Here is a tiny trained network, its code and every weight. The questions are about switching its units off for an input and a class, where a switched-off unit gives its printed mean instead of its output.

import numpy as np


def w(rows, s, z=0):
    codes = np.array(rows[::2]) - 128.0
    scale = np.full(codes.shape[1], s)
    scale[-1] = z or s
    return codes * scale


def f(y):
    return y / 2 * (1 + np.tanh(0.7978845608 * (y + 0.044715 * y**3)))


def log_softmax(a):
    a = a - a.max(-1, keepdims=True)
    return a - np.log(np.exp(a).sum(-1, keepdims=True))


def net(x, mask):
    res = np.array(x, float).reshape(1, 3) / 4 @ E
    y = f(res @ A[0][:, :-1].T + A[0][:, -1])
    res = res + np.where(mask, y, B[0][:, -1]) @ B[0][:, :-1]
    return log_softmax(res[-1] @ U[:, :-1].T + U[:, -1])


A, B = {}, {}
E = w([
[114,85,51,161,113,167,28,65],'x0',
[118,8,206,45,97,96,112,62],'x1',
[197,166,101,60,227,89,131,59],'x2',
],0.012)
A[0] = w([
[65,73,146,147,62,137,158,146,180],'n1',
[167,216,132,180,135,218,121,159,79],'n2',
[63,87,203,98,133,75,147,101,106],'n3',
[181,182,150,25,130,138,181,26,195],'n4',
[121,119,96,101,162,205,23,99,81],'n5',
[76,118,152,127,135,125,254,143,142],'n6',
[177,121,178,117,102,96,254,134,255],'n7',
[59,89,149,197,47,159,103,176,152],'n8',
[92,66,61,198,96,166,113,62,82],'n9',
[84,76,154,27,81,143,150,112,118],'n10',
[124,39,98,51,108,163,102,112,96],'n11',
[130,173,80,179,143,133,106,140,86],'n12',
[124,111,178,179,46,137,119,194,30],'n13',
[112,171,118,6,87,94,186,172,41],'n14',
[164,133,172,105,123,177,237,129,62],'n15',
[142,117,182,138,157,114,174,167,70],'n16',
[97,79,174,65,130,101,84,119,94],'n17',
[212,101,38,107,162,79,121,105,112],'n18',
[200,117,87,113,154,94,113,81,129],'n19',
[92,139,130,107,215,165,197,79,194],'n20',
[124,115,75,175,103,186,27,33,191],'n21',
[39,78,141,160,129,159,121,182,49],'n22',
],0.0094,0.0074)
B[0] = w([
[174,99,117,86,86,153,143,145,215],'n1',
[185,218,109,145,184,89,77,219,202],'n2',
[149,138,123,164,171,87,54,156,193],'n3',
[164,123,81,42,61,108,157,124,232],'n4',
[52,161,208,83,142,107,189,133,185],'n5',
[74,165,160,155,101,122,155,140,189],'n6',
[83,130,153,183,29,68,151,120,239],'n7',
[177,58,112,78,99,156,162,142,245],'n8',
[67,153,149,92,132,130,147,134,198],'n9',
[195,148,86,121,155,72,73,150,202],'n10',
[107,185,113,162,197,51,80,133,191],'n11',
[144,209,131,166,197,61,110,166,179],'n12',
[155,112,135,77,205,179,178,171,186],'n13',
[95,101,227,48,254,120,132,163,161],'n14',
[85,132,204,79,178,78,162,174,163],'n15',
[71,112,173,69,180,107,130,111,155],'n16',
[178,216,88,132,193,101,63,177,188],'n17',
[133,65,123,46,111,188,162,152,189],'n18',
[157,74,115,79,103,175,169,145,185],'n19',
[126,106,142,132,58,183,165,166,186],'n20',
[59,91,162,141,72,52,153,145,249],'n21',
[164,116,147,61,197,141,197,169,175],'n22',
],0.0085,0.014)
U = w([
[8,135,169,119,135,118,148,136,96],'0',
[189,179,78,145,196,98,81,158,103],'1',
[188,95,108,73,128,211,178,143,72],'2',
[115,131,76,176,11,137,123,118,252],'3',
[131,118,149,194,154,180,111,69,85],'4',
[121,143,127,176,139,183,98,43,76],'5',
],0.014)

Each question gives the input, the list of numbers given to net, and the class t.
The units are the neurons (one row each of A and B). Each row of codes is followed by its name. A weight is (code - 128) times the scale printed after its matrix; where a second scale follows, it is the last column's (A, B and U).
mask holds one flag per neuron, in row order. A switched-off neuron (its flag False) gives its mean, the last column of its row in B, instead of its output. The means were averaged over made-up inputs and are rounded, as every weight is.
A unit's drop is (log p(t) with every unit on - log p(t) with that unit switched off) / (log p(t) with every unit on - log p(t) with every unit switched off).
The circuit of an input: a set's keep is (log p(t) with only the set's units on - log p(t) with every unit switched off) / (log p(t) with every unit on - log p(t) with every unit switched off). Starting from the 12 units with the biggest drops (on a tie, the unit counted first), units are removed one at a time, each time the one whose removal leaves the highest keep (on an exact tie, the one counted first), for as long as the keep stays at least 0.8.
units of the circuit, in order: the units of the circuit, biggest drop first
unit that matters most: the unit with the biggest drop
top k neurons: the k neurons with the biggest drops, biggest first
drop of u: that unit's drop, to one decimal
input [-7,-3,6], class 0: unit that matters most -> n7
input [7,8,-2], class 1: top 2 neurons -> (n17, n10)
input [-5,6,-5], class 1: units of the circuit, in order -> (n10, n3)
input [1,-1,-3], class 3: top 4 neurons -> (n18, n14, n19, n15)
input [2,-2,-4], class 2: top 2 neurons -> (n7, n8)
input [0,-5,-5], class 1: top 2 neurons -> (n2, n12)
input [-2,5,5], class 1: top 3 neurons -> (n17, n8, n3)
input [6,-2,-6], class 0: top 3 neurons -> (n21, n9, n4)
input [3,3,3], class 3: top 4 neurons -> (n14, n13, n22, n8)
input [8,-7,-7], class 0: top 2 neurons -> (n21, n9)
input [-7,-1,-8], class 2: top 2 neurons -> (n8, n13)
input [6,6,-7], class 2: top 2 neurons -> (n8, n1)
input [8,5,7], class 0: top 2 neurons -> (n21, n5)
input [4,-7,-6], class 1: units of the circuit, in order -> (n2)
input [2,3,3], class 3: drop of n22 -> 0.3
input [-1,3,0], class 3: drop of n12 -> 0.2
input [2,-1,3], class 3: drop of n14 -> 0.3
